Below are the code and all the weights of a small trained network. Each question names an input and a target symbol and asks about switching units off, where a switched-off unit gives its printed mean instead of its output.

import numpy as np


def w(rows, s, z=0):
    codes = np.array(rows[::2]) - 128.0
    scale = np.full(codes.shape[1], s)
    scale[-1] = z or s
    return codes * scale


def norm(h):
    return h / np.sqrt((h * h).mean(-1, keepdims=True) + 1e-5)


def f(y):
    return y / 2 * (1 + np.tanh(0.7978845608 * (y + 0.044715 * y**3)))


def softmax(a):
    e = np.exp(a - a.max(-1, keepdims=True))
    return e / e.sum(-1, keepdims=True)


def log_softmax(a):
    a = a - a.max(-1, keepdims=True)
    return a - np.log(np.exp(a).sum(-1, keepdims=True))


def net(x, mask):
    ids = ['αβγεζηθξφψω'.index(c) for c in x.split()]
    T = len(ids)
    res = E[ids] + P[:T]
    u = 0
    for l in range(2):
        r = norm(res)
        for j in range(3):
            rows = slice(2 * j, 2 * j + 2)
            q, k, v = (r @ M[l][rows].T for M in (Q, K, V))
            z = softmax(np.where(np.tri(T) > 0, q @ k.T / 2**0.5, -1e9)) @ v
            o = O[l][rows]
            res = res + np.where(mask[u + j], z, o[:, -1]) @ o[:, :-1]
        u += 3
        y = f(norm(res) @ A[l][:, :-1].T + A[l][:, -1])
        res = res + np.where(mask[u : u + 16], y, B[l][:, -1]) @ B[l][:, :-1]
        u += 16
    return log_softmax(norm(res)[-1] @ U[:, :-1].T + U[:, -1])


Q, K, V, O, A, B = {}, {}, {}, {}, {}, {}
E = w([
[243,137,112,94,59],'α',
[58,142,174,129,70],'β',
[136,131,166,143,210],'γ',
[84,185,109,129,91],'ε',
[162,136,161,82,77],'ζ',
[3,142,89,177,129],'η',
[30,121,20,139,134],'θ',
[136,130,105,192,110],'ξ',
[83,246,18,149,132],'φ',
[79,93,96,87,137],'ψ',
[71,138,129,126,106],'ω',
],0.023)
P = w([
[55,254,101,88,167],'0',
[48,209,120,114,142],'1',
[60,183,121,119,126],'2',
[72,170,131,118,113],'3',
[78,156,136,121,104],'4',
[83,141,136,119,97],'5',
[90,128,135,117,91],'6',
[95,121,139,116,86],'7',
[99,107,135,120,83],'8',
[104,98,141,116,80],'9',
[109,87,134,119,78],'10',
[112,80,137,118,73],'11',
[116,72,132,119,72],'12',
],0.0096)
Q[0] = w([
[16,90,57,226,119],'L0H0',
[205,72,74,184,218],'L0H0',
[254,90,88,177,109],'L0H1',
[197,98,139,61,69],'L0H1',
[188,241,184,196,35],'L0H2',
[80,194,60,42,92],'L0H2',
],0.0075)
K[0] = w([
[147,57,82,143,94],'L0H0',
[146,133,125,102,180],'L0H0',
[170,163,66,187,104],'L0H1',
[180,32,98,41,22],'L0H1',
[178,168,170,202,73],'L0H2',
[100,115,213,99,255],'L0H2',
],0.0079)
V[0] = w([
[167,136,190,156,254],'L0H0',
[118,111,63,128,57],'L0H0',
[56,120,103,157,72],'L0H1',
[87,79,130,3,168],'L0H1',
[157,94,164,176,197],'L0H2',
[117,149,182,74,117],'L0H2',
],0.0066)
O[0] = w([
[202,79,119,165,39,4],'L0H0',
[136,218,74,162,179,194],'L0H0',
[153,182,127,110,110,198],'L0H1',
[2,119,152,127,54,108],'L0H1',
[143,194,146,164,188,62],'L0H2',
[104,158,130,140,113,119],'L0H2',
],0.0063,0.0034)
A[0] = w([
[110,186,115,127,104,201],'L0N0',
[160,163,124,43,141,28],'L0N1',
[70,191,90,221,26,105],'L0N2',
[69,126,109,136,196,119],'L0N3',
[80,118,97,99,113,208],'L0N4',
[225,148,48,156,129,69],'L0N5',
[136,146,168,50,64,1],'L0N6',
[160,7,133,85,68,61],'L0N7',
[58,114,126,91,198,69],'L0N8',
[172,59,139,177,133,72],'L0N9',
[150,210,170,88,184,49],'L0N10',
[131,60,184,190,84,106],'L0N11',
[96,116,121,104,161,37],'L0N12',
[130,128,118,61,232,79],'L0N13',
[97,136,138,202,127,33],'L0N14',
[154,178,151,84,174,8],'L0N15',
],0.011,0.0051)
B[0] = w([
[121,106,56,74,150,211],'L0N0',
[127,170,133,138,151,126],'L0N1',
[45,155,14,130,169,254],'L0N2',
[164,125,121,167,43,183],'L0N3',
[162,109,64,110,121,201],'L0N4',
[175,105,105,133,204,184],'L0N5',
[163,195,156,90,144,150],'L0N6',
[56,131,107,7,117,146],'L0N7',
[200,124,137,163,96,173],'L0N8',
[112,72,114,113,149,136],'L0N9',
[73,145,93,143,90,130],'L0N10',
[81,89,87,82,146,136],'L0N11',
[149,125,146,140,119,125],'L0N12',
[132,141,143,200,79,138],'L0N13',
[108,166,126,146,118,139],'L0N14',
[104,143,113,145,111,116],'L0N15',
],0.011,0.0087)
Q[1] = w([
[113,204,145,99,132],'L1H0',
[72,98,8,149,158],'L1H0',
[79,164,111,236,77],'L1H1',
[89,79,88,189,100],'L1H1',
[143,98,219,62,134],'L1H2',
[166,151,89,101,52],'L1H2',
],0.014)
K[1] = w([
[111,176,89,98,152],'L1H0',
[77,7,155,124,184],'L1H0',
[85,135,80,84,134],'L1H1',
[117,163,40,137,126],'L1H1',
[136,145,81,47,153],'L1H2',
[131,153,161,117,83],'L1H2',
],0.018)
V[1] = w([
[116,140,23,22,186],'L1H0',
[158,173,157,40,93],'L1H0',
[165,109,207,81,115],'L1H1',
[123,1,62,26,208],'L1H1',
[78,221,54,78,8],'L1H2',
[155,204,6,9,146],'L1H2',
],0.0074)
O[1] = w([
[3,126,91,49,15,195],'L1H0',
[98,36,52,91,154,80],'L1H0',
[81,168,21,117,147,2],'L1H1',
[231,136,200,55,228,160],'L1H1',
[249,168,217,163,150,201],'L1H2',
[181,121,137,208,211,125],'L1H2',
],0.0072,0.0073)
A[1] = w([
[168,139,180,52,179,89],'L1N0',
[173,82,65,94,105,117],'L1N1',
[165,125,116,113,161,211],'L1N2',
[88,124,147,219,145,105],'L1N3',
[50,93,145,73,153,40],'L1N4',
[145,170,95,63,217,78],'L1N5',
[77,159,144,69,66,147],'L1N6',
[116,188,120,195,163,117],'L1N7',
[74,192,217,69,216,15],'L1N8',
[127,142,189,248,166,2],'L1N9',
[111,97,123,160,153,45],'L1N10',
[86,80,119,146,132,79],'L1N11',
[84,82,200,125,138,168],'L1N12',
[223,167,167,174,38,104],'L1N13',
[69,105,68,111,130,124],'L1N14',
[118,140,135,164,77,120],'L1N15',
],0.016,0.0052)
B[1] = w([
[183,235,121,122,126,159],'L1N0',
[100,120,167,134,121,210],'L1N1',
[112,124,163,143,102,190],'L1N2',
[184,155,167,111,150,149],'L1N3',
[137,162,114,180,112,156],'L1N4',
[154,71,162,107,102,236],'L1N5',
[110,95,118,142,151,232],'L1N6',
[137,60,144,122,167,178],'L1N7',
[8,94,142,148,216,138],'L1N8',
[73,103,119,80,54,167],'L1N9',
[144,118,98,120,151,124],'L1N10',
[164,174,114,115,179,132],'L1N11',
[121,153,173,109,67,139],'L1N12',
[13,229,40,106,128,207],'L1N13',
[176,129,208,134,113,254],'L1N14',
[92,160,101,91,124,142],'L1N15',
],0.013,0.0088)
U = w([
[90,207,82,136,98,231],'α',
[99,62,73,26,103,10],'β',
[131,63,214,103,45,35],'γ',
[169,60,103,149,194,255],'ε',
[115,173,170,54,212,37],'ζ',
[243,188,101,92,89,105],'η',
[199,144,7,90,164,47],'θ',
[156,191,210,214,110,158],'ξ',
[137,168,93,240,173,180],'φ',
[204,119,77,211,46,107],'ψ',
[34,97,191,180,188,27],'ω',
],0.014,0.005)

Each question gives the input, a string of symbols that net reads in full, and the target symbol t.
The units are the heads (2 rows each of Q, K, V and O) and the neurons (one row each of A and B). Each row of codes is followed by its name. A weight is (code - 128) times the scale printed after its matrix; where a second scale follows, it is the last column's (O, A, B and U).
mask holds one flag per unit, layer by layer, with each layer's heads first. A switched-off unit (its flag False) gives its mean, the last column of its rows in O or B, instead of its output. The means were averaged over made-up inputs and are rounded, as every weight is.
A unit's drop is (log p(t) with every unit on - log p(t) with that unit switched off) / (log p(t) with every unit on - log p(t) with every unit switched off).
The circuit of an input: a set's keep is (log p(t) with only the set's units on - log p(t) with every unit switched off) / (log p(t) with every unit on - log p(t) with every unit switched off). Starting from the 12 units with the biggest drops (on a tie, the unit counted first), units are removed one at a time, each time the one whose removal leaves the highest keep (on an exact tie, the one counted first), for as long as the keep stays at least 0.8.
units of the circuit, in order: the units of the circuit, biggest drop first
k most important neurons: the k neurons with the biggest drops, biggest first
k most important neurons of layer l: the k neurons of layer l with the biggest drops, biggest first
heads that matter: for each layer, one digit per head in row order, 1 if its drop is at least 0.15 and else 0, layers parted by /
input ξ ε γ ξ γ η ε ψ γ ψ ψ, target γ: 3 most important neurons of layer 0 => [L0N4, L0N0, L0N7]
input ξ α α γ α, target γ: 2 most important neurons => [L0N7, L0N3]
input γ ξ η ζ, target α: 4 most important neurons => [L0N5, L0N10, L1N5, L0N2]
input ψ ξ γ γ θ γ ψ ξ ψ α, target α: units of the circuit, in order => [L1N13]
input η γ β φ α ξ γ ξ ξ ξ ξ ε, target β: 3 most important neurons of layer 1 => [L1N5, L1N13, L1N0]
input γ γ ζ ξ β ξ ψ η, target φ: heads that matter => 101 / 101
input γ ζ ψ ζ α α, target β: 3 most important neurons of layer 0 => [L0N7, L0N6, L0N3]
input ψ γ ξ ψ ξ θ α α η α, target γ: 2 most important neurons of layer 0 => [L0N7, L0N5]
input ε ξ γ ε γ γ, target γ: 2 most important neurons => [L0N2, L1N9]
input ψ ξ ζ γ ξ η ω γ ξ γ ξ, target γ: heads that matter => 010 / 001
input γ ζ ζ ξ φ γ γ, target γ: 2 most important neurons of layer 0 => [L0N2, L0N11]
input ξ ω γ ω ξ β γ ζ, target ζ: 3 most important neurons of layer 0 => [L0N6, L0N3, L0N2]
input ψ α ξ ψ ψ ξ ξ ξ ξ ε β, target ω: heads that matter => 000 / 011
input ψ ξ β ζ ω ξ α γ ζ, target β: 3 most important neurons => [L1N6, L0N6, L1N13]
input φ γ ξ φ ξ γ ε ξ, target ε: heads that matter => 100 / 100
input ψ ω ψ, target α: 4 most important neurons => [L0N8, L1N13, L0N2, L0N3]
input γ ξ ζ ξ ψ ψ ε ε ξ ε α ψ, target γ: heads that matter => 011 / 001
input β ξ γ ψ α ψ ψ ε ξ α, target β: heads that matter => 110 / 110
input ξ ζ γ, target α: most important neuron => [L1N13]
input η β ψ ξ γ ω γ θ, target ψ: 3 most important neurons => [L1N13, L0N3, L0N2]
input ξ φ γ ω γ θ ζ θ ψ ξ ε, target β: heads that matter => 100 / 111
input ψ ψ β ξ ξ ζ θ γ ζ, target β: 4 most important neurons => [L1N6, L1N13, L0N6, L0N3]
input ξ ψ θ ω, target γ: 2 most important neurons of layer 0 => [L0N4, L0N0]
input ε θ γ ε ψ α ζ γ ζ, target ζ: 2 most important neurons => [L0N6, L1N8]
input ξ γ ψ ξ, target β: 2 most important neurons => [L0N2, L0N5]
input γ ξ ξ ξ, target γ: 2 most important neurons of layer 1 => [L1N14, L1N13]
input ξ γ ξ α, target α: most important neuron => [L0N2]
input γ θ ψ, target α: 3 most important neurons => [L0N8, L0N3, L1N13]
